Below is a small trained network, with its code and all its weights. Each question gives an input and a target symbol and asks what happens when units are switched off, that is, made to give their printed mean instead of their output.

import numpy as np


def w(rows, s, z=0):
    codes = np.array(rows[::2]) - 128.0
    scale = np.full(codes.shape[1], s)
    scale[-1] = z or s
    return codes * scale


def norm(h):
    return h / np.sqrt((h * h).mean(-1, keepdims=True) + 1e-5)


def softmax(a):
    e = np.exp(a - a.max(-1, keepdims=True))
    return e / e.sum(-1, keepdims=True)


def log_softmax(a):
    a = a - a.max(-1, keepdims=True)
    return a - np.log(np.exp(a).sum(-1, keepdims=True))


def net(x, mask):
    ids = ['ΓΛΦΨαβδεθμπτω'.index(c) for c in x.split()]
    T = len(ids)
    res = E[ids] + P[:T]
    u = 0
    for l in range(3):
        r = norm(res)
        for j in range(2):
            rows = slice(3 * j, 3 * j + 3)
            q, k, v = (r @ M[l][rows].T for M in (Q, K, V))
            z = softmax(np.where(np.tri(T) > 0, q @ k.T / 3**0.5, -1e9)) @ v
            o = O[l][rows]
            res = res + np.where(mask[u + j], z, o[:, -1]) @ o[:, :-1]
        u += 2
    return log_softmax(norm(res)[-1] @ U[:, :-1].T + U[:, -1])


Q, K, V, O = {}, {}, {}, {}
E = w([
[91,107,165,136,164,113,129],'Γ',
[180,29,187,24,75,80,192],'Λ',
[137,73,108,66,74,47,106],'Φ',
[94,137,138,129,208,120,117],'Ψ',
[76,146,154,137,157,112,114],'α',
[102,23,142,2,201,59,124],'β',
[78,111,204,110,97,127,158],'δ',
[51,111,170,145,209,156,136],'ε',
[76,75,156,154,200,114,96],'θ',
[121,113,179,190,82,119,135],'μ',
[120,94,89,200,176,134,63],'π',
[69,197,126,102,114,200,168],'τ',
[103,132,173,145,189,212,166],'ω',
],0.017)
P = w([
[138,73,60,133,132,26,217],'0',
[45,55,223,172,163,7,193],'1',
[50,76,159,130,82,105,78],'2',
[165,216,191,128,132,49,100],'3',
[125,67,204,142,164,99,215],'4',
[103,87,148,113,88,167,82],'5',
[205,189,196,119,123,111,108],'6',
[165,116,192,156,182,157,188],'7',
[56,79,133,112,78,163,64],'8',
],0.014)
Q[0] = w([
[95,140,93,125,90,150,95],'L0H0',
[134,136,167,98,101,164,37],'L0H0',
[104,83,120,129,131,149,136],'L0H0',
[51,107,43,96,48,173,57],'L0H1',
[76,60,129,164,102,217,157],'L0H1',
[137,119,63,157,150,116,251],'L0H1',
],0.021)
K[0] = w([
[76,153,102,156,132,81,183],'L0H0',
[106,109,78,91,101,46,156],'L0H0',
[125,132,106,143,116,167,122],'L0H0',
[41,113,104,157,149,5,202],'L0H1',
[116,132,96,214,155,163,213],'L0H1',
[76,130,133,192,75,193,108],'L0H1',
],0.02)
V[0] = w([
[161,128,183,82,134,131,89],'L0H0',
[118,152,36,111,52,151,162],'L0H0',
[90,113,137,88,117,10,113],'L0H0',
[140,80,89,61,210,62,91],'L0H1',
[67,140,112,110,138,108,238],'L0H1',
[86,188,120,18,114,213,104],'L0H1',
],0.014)
O[0] = w([
[164,116,181,94,179,109,148,103],'L0H0',
[169,50,2,126,64,114,114,24],'L0H0',
[134,125,216,176,69,229,39,247],'L0H0',
[180,31,124,151,219,230,148,191],'L0H1',
[25,151,129,76,147,222,206,233],'L0H1',
[87,197,117,43,225,56,82,6],'L0H1',
],0.0084,0.012)
Q[1] = w([
[217,199,193,156,112,99,3],'L1H0',
[217,170,89,56,136,184,129],'L1H0',
[73,206,112,127,70,124,70],'L1H0',
[142,101,150,151,137,114,200],'L1H1',
[84,75,121,159,137,63,184],'L1H1',
[130,91,148,148,176,48,131],'L1H1',
],0.017)
K[1] = w([
[253,234,166,116,116,125,117],'L1H0',
[138,134,87,20,153,111,99],'L1H0',
[85,191,156,123,77,98,120],'L1H0',
[125,94,205,166,136,106,134],'L1H1',
[126,122,188,153,147,27,117],'L1H1',
[134,147,160,110,165,101,96],'L1H1',
],0.018)
V[1] = w([
[80,145,111,105,74,174,90],'L1H0',
[142,164,210,196,130,86,116],'L1H0',
[80,50,170,115,57,79,123],'L1H0',
[194,159,176,92,119,84,77],'L1H1',
[249,222,105,101,138,157,209],'L1H1',
[81,144,169,154,146,43,85],'L1H1',
],0.015)
O[1] = w([
[45,173,128,64,140,65,96,163],'L1H0',
[133,159,215,145,119,231,185,175],'L1H0',
[4,61,176,134,132,131,138,156],'L1H0',
[116,51,192,155,144,213,180,6],'L1H1',
[168,2,22,152,93,253,133,59],'L1H1',
[68,152,223,162,108,188,131,47],'L1H1',
],0.0085,0.014)
Q[2] = w([
[110,154,142,83,73,179,36],'L2H0',
[202,195,161,115,125,124,74],'L2H0',
[175,181,141,171,89,44,167],'L2H0',
[53,122,114,114,141,109,147],'L2H1',
[113,65,92,122,175,172,255],'L2H1',
[162,158,162,194,151,28,148],'L2H1',
],0.023)
K[2] = w([
[197,86,56,68,81,111,153],'L2H0',
[186,104,161,14,90,149,54],'L2H0',
[157,125,252,85,122,95,149],'L2H0',
[78,215,62,116,89,179,147],'L2H1',
[71,205,111,251,168,201,165],'L2H1',
[140,180,229,70,99,202,93],'L2H1',
],0.018)
V[2] = w([
[123,76,142,216,230,59,209],'L2H0',
[86,133,46,124,158,129,34],'L2H0',
[12,178,168,226,162,69,74],'L2H0',
[126,113,148,9,56,120,237],'L2H1',
[46,83,193,38,235,196,105],'L2H1',
[121,5,209,158,162,41,116],'L2H1',
],0.02)
O[2] = w([
[95,124,71,211,178,88,246,185],'L2H0',
[134,111,129,106,224,98,51,75],'L2H0',
[84,12,15,107,154,125,146,201],'L2H0',
[182,176,199,57,52,96,213,139],'L2H1',
[134,43,248,99,221,126,149,255],'L2H1',
[166,40,158,111,96,56,11,110],'L2H1',
],0.015,0.0065)
U = w([
[65,109,201,167,38,206,168,2],'Γ',
[199,152,189,87,87,105,160,175],'Λ',
[148,127,150,86,104,132,17,140],'Φ',
[148,166,143,181,195,171,122,122],'Ψ',
[104,96,111,60,137,212,82,140],'α',
[183,104,187,109,189,90,85,114],'β',
[90,101,161,31,100,171,114,106],'δ',
[60,90,83,90,176,105,219,112],'ε',
[145,11,113,199,105,139,130,83],'θ',
[88,126,112,113,33,131,138,163],'μ',
[132,115,73,173,112,101,83,208],'π',
[73,128,113,59,178,65,87,218],'τ',
[97,230,146,63,144,108,199,90],'ω',
],0.013,0.0072)

Each question gives the input, a string of symbols that net reads in full, and the target symbol t.
The units are the heads (3 rows each of Q, K, V and O). Each row of codes is followed by its name. A weight is (code - 128) times the scale printed after its matrix; where a second scale follows, it is the last column's (O and U).
mask holds one flag per head, layer by layer. A switched-off head (its flag False) gives its mean, the last column of its rows in O, instead of its output. The means were averaged over made-up inputs and are rounded, as every weight is.
A unit's drop is (log p(t) with every unit on - log p(t) with that unit switched off) / (log p(t) with every unit on - log p(t) with every unit switched off).
The circuit of an input: a set's keep is (log p(t) with only the set's units on - log p(t) with every unit switched off) / (log p(t) with every unit on - log p(t) with every unit switched off). Starting from all 6 units, units are removed one at a time, each time the one whose removal leaves the highest keep (on an exact tie, the one counted first), for as long as the keep stays at least 0.8.
circuit, biggest first: the units of the circuit, biggest drop first
unit that matters most: the unit with the biggest drop
heads that matter: for each layer, one digit per head in row order, 1 if its drop is at least 0.15 and else 0, layers parted by /
input θ τ Ψ Γ ω Λ, target θ: unit that matters most	L0H1
input Ψ Ψ π α Ψ Ψ ω β, target ε: circuit, biggest first	(L0H0, L2H0)
input μ Λ ω α, target Λ: heads that matter	01 / 00 / 11
input π α μ, target π: circuit, biggest first	(L2H1, L0H0)
input τ τ Ψ Ψ ω ω Ψ δ ω, target τ: circuit, biggest first	(L1H0, L0H0, L2H0)
input τ π α Γ, target Γ: circuit, biggest first	(L1H0, L2H0, L0H1)
input ω ω Ψ, target ω: circuit, biggest first	(L2H1, L0H0)
input ω π π, target ω: heads that matter	01 / 00 / 01
input Ψ τ π, target Ψ: circuit, biggest first	(L0H1, L2H0, L1H1, L1H0)
input ε Ψ μ Ψ μ ε Ψ, target Ψ: circuit, biggest first	(L1H0, L0H1, L2H1)
input μ Ψ μ Λ Ψ Ψ τ ω π, target μ: circuit, biggest first	(L0H1, L2H1)
input ε ε Ψ π β, target θ: circuit, biggest first	(L0H1, L1H0)
input δ τ Γ, target δ: heads that matter	11 / 10 / 11
input Γ Γ Γ Ψ α Γ ω, target ω: heads that matter	01 / 11 / 01
input τ δ π Ψ ω Ψ Γ τ, target ω: circuit, biggest first	(L0H1)
input θ μ ω ω μ ε α, target α: heads that matter	11 / 11 / 11
input ω ω θ, target ω: circuit, biggest first	(L2H1, L0H0)
input Ψ μ θ ω, target ω: heads that matter	11 / 11 / 01
input μ ε Γ ε π, target θ: heads that matter	01 / 00 / 11
input Λ θ π π Ψ ε, target Λ: circuit, biggest first	(L2H1)
input α τ Λ Ψ θ τ π τ Ψ, target α: heads that matter	11 / 11 / 11
input π π Ψ π, target π: heads that matter	01 / 00 / 01
input δ Γ π Ψ Ψ, target θ: heads that matter	01 / 00 / 10
input β Ψ Ψ Ψ, target β: heads that matter	01 / 00 / 01
input Γ π Ψ, target Γ: heads that matter	11 / 01 / 10
input ω ω ω Ψ ω Ψ π μ, target θ: circuit, biggest first	(L0H1, L2H0)
input ε Λ ω ω Λ ε Ψ, target Λ: unit that matters most	L1H0
input μ Γ ω μ ω Γ Φ μ Ψ, target μ: heads that matter	01 / 00 / 01
